Below are the code and all the weights of a small trained network. Each question names an input and a target symbol and asks about switching units off, where a switched-off unit gives its printed mean instead of its output.

import numpy as np


def w(rows, s, z=0):
    codes = np.array(rows[::2]) - 128.0
    scale = np.full(codes.shape[1], s)
    scale[-1] = z or s
    return codes * scale


def norm(h):
    return h / np.sqrt((h * h).mean(-1, keepdims=True) + 1e-5)


def f(y):
    return y / 2 * (1 + np.tanh(0.7978845608 * (y + 0.044715 * y**3)))


def softmax(a):
    e = np.exp(a - a.max(-1, keepdims=True))
    return e / e.sum(-1, keepdims=True)


def log_softmax(a):
    a = a - a.max(-1, keepdims=True)
    return a - np.log(np.exp(a).sum(-1, keepdims=True))


def net(x, mask):
    ids = ['αβγδζηθλμξστφψω'.index(c) for c in x.split()]
    T = len(ids)
    res = E[ids] + P[:T]
    u = 0
    for l in range(3):
        r = norm(res)
        for j in range(3):
            rows = slice(2 * j, 2 * j + 2)
            q, k, v = (r @ M[l][rows].T for M in (Q, K, V))
            z = softmax(np.where(np.tri(T) > 0, q @ k.T / 2**0.5, -1e9)) @ v
            o = O[l][rows]
            res = res + np.where(mask[u + j], z, o[:, -1]) @ o[:, :-1]
        u += 3
        y = f(norm(res) @ A[l][:, :-1].T + A[l][:, -1])
        res = res + np.where(mask[u : u + 4], y, B[l][:, -1]) @ B[l][:, :-1]
        u += 4
    return log_softmax(norm(res)[-1] @ U[:, :-1].T + U[:, -1])


Q, K, V, O, A, B = {}, {}, {}, {}, {}, {}
E = w([
[151,167,228,44],'α',
[163,240,14,140],'β',
[77,206,52,167],'γ',
[169,209,94,57],'δ',
[114,149,157,46],'ζ',
[186,127,160,159],'η',
[3,151,145,161],'θ',
[128,126,134,121],'λ',
[142,178,116,155],'μ',
[212,185,13,150],'ξ',
[164,37,64,150],'σ',
[88,114,153,17],'τ',
[26,101,209,152],'φ',
[185,155,214,83],'ψ',
[16,223,162,98],'ω',
],0.015)
P = w([
[214,50,135,184],'0',
[115,204,200,15],'1',
[152,226,158,34],'2',
[151,254,155,17],'3',
[121,215,171,93],'4',
[171,243,91,80],'5',
[191,213,147,107],'6',
[187,226,172,128],'7',
],0.0077)
Q[0] = w([
[104,213,171,127],'0.h1',
[139,253,160,58],'0.h1',
[127,189,129,96],'0.h2',
[132,210,194,116],'0.h2',
[104,192,71,30],'0.h3',
[137,104,146,50],'0.h3',
],0.05)
K[0] = w([
[54,136,189,169],'0.h1',
[2,150,191,114],'0.h1',
[181,73,109,136],'0.h2',
[161,64,46,171],'0.h2',
[167,21,137,242],'0.h3',
[105,54,101,157],'0.h3',
],0.046)
V[0] = w([
[128,131,108,59],'0.h1',
[164,85,59,160],'0.h1',
[90,255,154,146],'0.h2',
[167,116,121,159],'0.h2',
[124,112,156,186],'0.h3',
[115,209,135,160],'0.h3',
],0.045)
O[0] = w([
[155,193,163,185,118],'0.h1',
[136,135,31,188,3],'0.h1',
[7,246,94,78,142],'0.h2',
[195,113,110,58,135],'0.h2',
[67,76,115,94,152],'0.h3',
[81,205,79,58,156],'0.h3',
],0.022,0.04)
A[0] = w([
[213,109,142,135,8],'0.n1',
[70,103,55,112,168],'0.n2',
[252,169,2,71,208],'0.n3',
[76,145,84,239,249],'0.n4',
],0.018,0.0012)
B[0] = w([
[142,113,254,219,254],'0.n1',
[170,102,173,55,240],'0.n2',
[236,130,247,18,163],'0.n3',
[76,220,244,180,146],'0.n4',
],0.013,0.0045)
Q[1] = w([
[106,168,180,120],'1.h1',
[110,115,21,218],'1.h1',
[98,185,81,99],'1.h2',
[124,119,23,255],'1.h2',
[159,176,118,152],'1.h3',
[145,152,30,180],'1.h3',
],0.048)
K[1] = w([
[94,124,134,195],'1.h1',
[63,217,197,87],'1.h1',
[154,77,148,160],'1.h2',
[142,148,198,2],'1.h2',
[92,139,174,106],'1.h3',
[105,178,178,56],'1.h3',
],0.048)
V[1] = w([
[182,254,130,183],'1.h1',
[53,177,42,81],'1.h1',
[44,212,239,81],'1.h2',
[94,212,46,158],'1.h2',
[22,119,150,84],'1.h3',
[226,72,215,177],'1.h3',
],0.033)
O[1] = w([
[164,227,167,186,41],'1.h1',
[181,122,15,142,158],'1.h1',
[110,120,103,247,250],'1.h2',
[222,118,84,115,135],'1.h2',
[90,91,60,174,205],'1.h3',
[91,137,253,98,97],'1.h3',
],0.03,0.022)
A[1] = w([
[7,248,94,95,2],'1.n1',
[84,150,111,4,42],'1.n2',
[124,44,195,88,180],'1.n3',
[132,187,202,78,139],'1.n4',
],0.042,0.0056)
B[1] = w([
[233,88,150,246,183],'1.n1',
[143,4,172,73,167],'1.n2',
[176,129,168,217,253],'1.n3',
[39,177,68,91,251],'1.n4',
],0.042,0.021)
Q[2] = w([
[144,79,57,86],'2.h1',
[199,59,241,63],'2.h1',
[166,191,78,46],'2.h2',
[205,125,251,124],'2.h2',
[140,254,58,7],'2.h3',
[35,169,206,107],'2.h3',
],0.042)
K[2] = w([
[4,166,155,71],'2.h1',
[148,58,21,91],'2.h1',
[21,121,114,197],'2.h2',
[168,73,213,177],'2.h2',
[64,17,211,85],'2.h3',
[184,45,85,165],'2.h3',
],0.042)
V[2] = w([
[166,197,134,124],'2.h1',
[45,184,142,181],'2.h1',
[145,135,111,107],'2.h2',
[2,166,101,68],'2.h2',
[65,153,120,18],'2.h3',
[96,83,150,134],'2.h3',
],0.072)
O[2] = w([
[134,174,143,100,17],'2.h1',
[103,179,128,182,209],'2.h1',
[146,128,140,116,104],'2.h2',
[92,114,1,73,146],'2.h2',
[88,113,90,63,8],'2.h3',
[130,107,108,154,139],'2.h3',
],0.066,0.014)
A[2] = w([
[177,20,254,136,131],'2.n1',
[83,87,167,76,3],'2.n2',
[169,185,126,149,73],'2.n3',
[169,38,164,65,191],'2.n4',
],0.043,0.0027)
B[2] = w([
[170,244,182,204,252],'2.n1',
[184,75,183,66,172],'2.n2',
[141,78,181,127,185],'2.n3',
[170,148,68,254,190],'2.n4',
],0.049,0.02)
U = w([
[233,177,73,84,95],'α',
[17,126,141,186,64],'β',
[125,137,130,122,86],'γ',
[136,121,154,124,137],'δ',
[215,46,142,88,91],'ζ',
[81,135,153,130,130],'η',
[228,193,137,81,150],'θ',
[90,82,56,135,237],'λ',
[146,127,149,26,200],'μ',
[104,138,150,132,125],'ξ',
[155,199,77,243,69],'σ',
[29,75,177,113,116],'τ',
[145,91,167,117,126],'φ',
[103,238,100,92,184],'ψ',
[74,9,179,218,3],'ω',
],0.013,0.0056)

Each question gives the input, a string of symbols that net reads in full, and the target symbol t.
The units are the heads (2 rows each of Q, K, V and O) and the neurons (one row each of A and B). Each row of codes is followed by its name. A weight is (code - 128) times the scale printed after its matrix; where a second scale follows, it is the last column's (O, A, B and U).
mask holds one flag per unit, layer by layer, with each layer's heads first. A switched-off unit (its flag False) gives its mean, the last column of its rows in O or B, instead of its output. The means were averaged over made-up inputs and are rounded, as every weight is.
A unit's drop is (log p(t) with every unit on - log p(t) with that unit switched off) / (log p(t) with every unit on - log p(t) with every unit switched off).
The circuit of an input: a set's keep is (log p(t) with only the set's units on - log p(t) with every unit switched off) / (log p(t) with every unit on - log p(t) with every unit switched off). Starting from the 12 units with the biggest drops (on a tie, the unit counted first), units are removed one at a time, each time the one whose removal leaves the highest keep (on an exact tie, the one counted first), for as long as the keep stays at least 0.8.
units of the circuit, in order: the units of the circuit, biggest drop first
unit that matters most: the unit with the biggest drop
top k neurons: the k neurons with the biggest drops, biggest first
top k neurons in layer l: the k neurons of layer l with the biggest drops, biggest first
heads that matter: for each layer, one digit per head in row order, 1 if its drop is at least 0.15 and else 0, layers parted by /
drop of u: that unit's drop, to one decimal
input ξ μ δ γ ζ μ θ θ, target μ: heads that matter => 100 / 010 / 000
input δ θ θ θ θ ψ, target ψ: unit that matters most => 1.h1
input δ θ λ φ θ, target ψ: heads that matter => 100 / 100 / 000
input ψ μ ξ, target τ: top 3 neurons => [1.n4; 1.n3; 1.n1]
input δ γ δ θ θ μ, target ψ: heads that matter => 100 / 100 / 000
input φ δ ξ θ θ, target ω: units of the circuit, in order => [1.h1; 0.h3]
input γ ξ ξ θ θ, target α: top 2 neurons => [1.n4; 1.n3]
input θ α β, target λ: heads that matter => 100 / 000 / 000
input φ ξ θ η, target ω: top 2 neurons => [1.n3; 1.n1]
input δ η γ φ δ μ, target ψ: heads that matter => 100 / 101 / 000
input ψ θ θ θ ξ θ φ, target τ: heads that matter => 010 / 011 / 000
input φ θ α ω ω θ η θ, target ω: heads that matter => 010 / 111 / 101
input θ μ ω θ φ γ, target λ: heads that matter => 100 / 100 / 000
input δ ω θ ω θ α δ, target ψ: heads that matter => 100 / 101 / 000
input θ λ μ ω δ, target λ: unit that matters most => 0.h1
input α δ ω ζ, target β: top 2 neurons => [1.n4; 2.n1]
input δ θ θ φ ω, target ψ: heads that matter => 100 / 100 / 000
input ψ δ ω θ η, target τ: top 2 neurons => [1.n4; 1.n3]
input δ ω θ δ λ α θ θ, target ψ: heads that matter => 100 / 101 / 000
input β γ φ θ δ θ η η, target θ: unit that matters most => 0.h1
input δ β ξ, target ψ: drop of 1.h1 => 0.1
input ψ θ β, target τ: drop of 1.n2 => 0.0
input β γ ψ θ θ δ θ, target θ: drop of 1.n4 => 0.2
input δ ω θ β ζ μ ω ω, target ψ: drop of 1.n4 => 0.3
input ψ ω ξ θ θ δ δ α, target τ: top 2 neurons in layer 1 => [1.n4; 1.n3]
input φ δ γ δ ξ δ, target ω: top 3 neurons in layer 1 => [1.n3; 1.n4; 1.n1]
input ξ φ θ δ, target μ: top neuron => [1.n4]
